Below is a small trained network, with its code and all its weights. Each question gives an input and a target symbol and asks what happens when units are switched off, that is, made to give their printed mean instead of their output.

import numpy as np


def w(rows, s, z=0):
    codes = np.array(rows[::2]) - 128.0
    scale = np.full(codes.shape[1], s)
    scale[-1] = z or s
    return codes * scale


def f(y):
    return np.maximum(y, 0)


def softmax(a):
    e = np.exp(a - a.max(-1, keepdims=True))
    return e / e.sum(-1, keepdims=True)


def log_softmax(a):
    a = a - a.max(-1, keepdims=True)
    return a - np.log(np.exp(a).sum(-1, keepdims=True))


def net(x, mask):
    ids = ['ΘΞΠβεηλψ'.index(c) for c in x.split()]
    T = len(ids)
    res = E[ids] + P[:T]
    u = 0
    for l in range(3):
        r = res
        for j in range(2):
            rows = slice(3 * j, 3 * j + 3)
            q, k, v = (r @ M[l][rows].T for M in (Q, K, V))
            z = softmax(np.where(np.tri(T) > 0, q @ k.T / 3**0.5, -1e9)) @ v
            o = O[l][rows]
            res = res + np.where(mask[u + j], z, o[:, -1]) @ o[:, :-1]
        u += 2
        y = f(res @ A[l][:, :-1].T + A[l][:, -1])
        res = res + np.where(mask[u : u + 4], y, B[l][:, -1]) @ B[l][:, :-1]
        u += 4
    return log_softmax(res[-1] @ U[:, :-1].T + U[:, -1])


Q, K, V, O, A, B = {}, {}, {}, {}, {}, {}
E = w([
[114,178,108],'Θ',
[155,28,131],'Ξ',
[111,136,108],'Π',
[133,162,26],'β',
[249,168,68],'ε',
[23,172,88],'η',
[221,111,134],'λ',
[125,98,116],'ψ',
],0.02)
P = w([
[162,254,247],'0',
[143,193,168],'1',
[137,164,127],'2',
[130,143,99],'3',
[126,125,78],'4',
[119,119,69],'5',
[112,109,61],'6',
[112,100,52],'7',
],0.0085)
Q[0] = w([
[130,162,105],'L0H1',
[141,183,66],'L0H1',
[44,90,69],'L0H1',
[97,43,109],'L0H2',
[113,68,246],'L0H2',
[214,121,109],'L0H2',
],0.011)
K[0] = w([
[141,203,150],'L0H1',
[78,101,23],'L0H1',
[39,44,15],'L0H1',
[103,53,122],'L0H2',
[121,94,252],'L0H2',
[247,61,93],'L0H2',
],0.011)
V[0] = w([
[126,101,103],'L0H1',
[202,2,118],'L0H1',
[150,80,159],'L0H1',
[143,81,188],'L0H2',
[138,183,222],'L0H2',
[228,219,30],'L0H2',
],0.009)
O[0] = w([
[115,194,162,127],'L0H1',
[113,109,62,37],'L0H1',
[113,88,104,72],'L0H1',
[166,41,78,59],'L0H2',
[2,4,77,92],'L0H2',
[163,167,241,255],'L0H2',
],0.005,0.012)
A[0] = w([
[207,177,124,120],'L0N1',
[151,2,134,55],'L0N2',
[108,81,203,255],'L0N3',
[193,107,80,38],'L0N4',
],0.0099,0.0041)
B[0] = w([
[155,62,157,245],'L0N1',
[138,254,46,147],'L0N2',
[185,34,134,157],'L0N3',
[119,110,140,147],'L0N4',
],0.0074,0.011)
Q[1] = w([
[140,137,145],'L1H1',
[204,155,157],'L1H1',
[119,124,99],'L1H1',
[119,161,77],'L1H2',
[137,137,54],'L1H2',
[112,134,251],'L1H2',
],0.015)
K[1] = w([
[178,215,123],'L1H1',
[191,123,81],'L1H1',
[117,95,99],'L1H1',
[89,89,161],'L1H2',
[16,248,232],'L1H2',
[171,50,53],'L1H2',
],0.011)
V[1] = w([
[204,76,129],'L1H1',
[163,87,98],'L1H1',
[98,253,48],'L1H1',
[184,160,108],'L1H2',
[154,180,58],'L1H2',
[141,78,105],'L1H2',
],0.0051)
O[1] = w([
[29,77,204,249],'L1H1',
[40,192,241,87],'L1H1',
[202,232,1,77],'L1H1',
[93,106,99,254],'L1H2',
[73,195,188,106],'L1H2',
[99,146,130,94],'L1H2',
],0.0034,0.0027)
A[1] = w([
[12,169,240,130],'L1N1',
[126,2,92,131],'L1N2',
[97,201,8,2],'L1N3',
[186,107,98,55],'L1N4',
],0.0084,0.0074)
B[1] = w([
[90,139,72,254],'L1N1',
[94,147,96,163],'L1N2',
[126,8,162,197],'L1N3',
[65,109,119,143],'L1N4',
],0.013,0.0061)
Q[2] = w([
[133,163,89],'L2H1',
[102,113,116],'L2H1',
[121,176,148],'L2H1',
[164,212,154],'L2H2',
[41,220,159],'L2H2',
[222,5,188],'L2H2',
],0.017)
K[2] = w([
[152,103,119],'L2H1',
[80,114,108],'L2H1',
[159,112,111],'L2H1',
[94,160,109],'L2H2',
[12,211,222],'L2H2',
[247,39,122],'L2H2',
],0.013)
V[2] = w([
[145,116,172],'L2H1',
[179,248,72],'L2H1',
[205,96,145],'L2H1',
[143,204,167],'L2H2',
[255,13,50],'L2H2',
[244,125,110],'L2H2',
],0.006)
O[2] = w([
[189,117,134,166],'L2H1',
[175,135,90,165],'L2H1',
[187,235,167,163],'L2H1',
[253,165,102,168],'L2H2',
[47,197,156,2],'L2H2',
[48,164,179,76],'L2H2',
],0.0055,0.0051)
A[2] = w([
[147,128,206,10],'L2N1',
[203,154,88,168],'L2N2',
[27,251,84,110],'L2N3',
[129,37,170,52],'L2N4',
],0.013)
B[2] = w([
[3,146,1,179],'L2N1',
[79,90,166,248],'L2N2',
[212,181,99,163],'L2N3',
[237,83,38,138],'L2N4',
],0.0096,0.012)
U = w([
[150,126,101,3],'Θ',
[187,74,111,51],'Ξ',
[247,191,181,201],'Π',
[141,115,115,143],'β',
[34,24,39,58],'ε',
[145,121,111,110],'η',
[47,170,141,222],'λ',
[233,226,13,187],'ψ',
],0.011,0.0047)

Each question gives the input, a string of symbols that net reads in full, and the target symbol t.
The units are the heads (3 rows each of Q, K, V and O) and the neurons (one row each of A and B). Each row of codes is followed by its name. A weight is (code - 128) times the scale printed after its matrix; where a second scale follows, it is the last column's (O, A, B and U).
mask holds one flag per unit, layer by layer, with each layer's heads first. A switched-off unit (its flag False) gives its mean, the last column of its rows in O or B, instead of its output. The means were averaged over made-up inputs and are rounded, as every weight is.
A unit's drop is (log p(t) with every unit on - log p(t) with that unit switched off) / (log p(t) with every unit on - log p(t) with every unit switched off).
The circuit of an input: a set's keep is (log p(t) with only the set's units on - log p(t) with every unit switched off) / (log p(t) with every unit on - log p(t) with every unit switched off). Starting from the 12 units with the biggest drops (on a tie, the unit counted first), units are removed one at a time, each time the one whose removal leaves the highest keep (on an exact tie, the one counted first), for as long as the keep stays at least 0.8.
units of the circuit, in order: the units of the circuit, biggest drop first
most important unit: the unit with the biggest drop
k most important neurons: the k neurons with the biggest drops, biggest first
top k neurons in layer l: the k neurons of layer l with the biggest drops, biggest first
which heads matter: for each layer, one digit per head in row order, 1 if its drop is at least 0.15 and else 0, layers parted by /
input Π Ξ β η η β, target Π: which heads matter : 01 / 00 / 00
input ε ε β η Θ, target Π: units of the circuit, in order : L2N1
input η β η Π β λ η Π, target Π: units of the circuit, in order : L2N1; L0H2
input β β β ψ η ψ, target Π: which heads matter : 00 / 00 / 00
input Ξ η ψ, target ψ: top 3 neurons in layer 2 : L2N2; L2N3; L2N1
input ε η ε η η λ, target ε: units of the circuit, in order : L2N1; L0H2; L0N1; L1H1
input η Π λ, target Ξ: which heads matter : 01 / 10 / 10
input η η η, target ε: which heads matter : 01 / 10 / 11
input β ε Θ Ξ, target ψ: which heads matter : 11 / 00 / 01
input β λ ε β η, target ψ: which heads matter : 00 / 00 / 00
input β β η, target ψ: which heads matter : 10 / 00 / 00
input Θ ε Ξ ε β η Θ, target Π: which heads matter : 01 / 00 / 11
input ε η ψ η η η ε ψ, target λ: 2 most important neurons : L0N1; L0N2
input η Ξ Ξ, target ε: 2 most important neurons : L1N3; L0N1
input Ξ ε Ξ λ ψ Θ, target ψ: most important unit : L1N1
input Ξ η Θ Ξ β ψ Ξ Θ, target ψ: top 2 neurons in layer 0 : L0N2; L0N3
input ε ε Π ε β ε, target λ: which heads matter : 01 / 00 / 01
input η η η ε ψ λ ψ, target λ: which heads matter : 00 / 10 / 11
input β β Π, target Π: 2 most important neurons : L2N1; L0N3
input β ψ ε Π Π λ Ξ, target ψ: most important unit : L2H2
input β ε β ψ, target Π: top 2 neurons in layer 2 : L2N1; L2N2
input ε η Ξ Ξ Ξ ψ, target ψ: 2 most important neurons : L2N3; L0N2
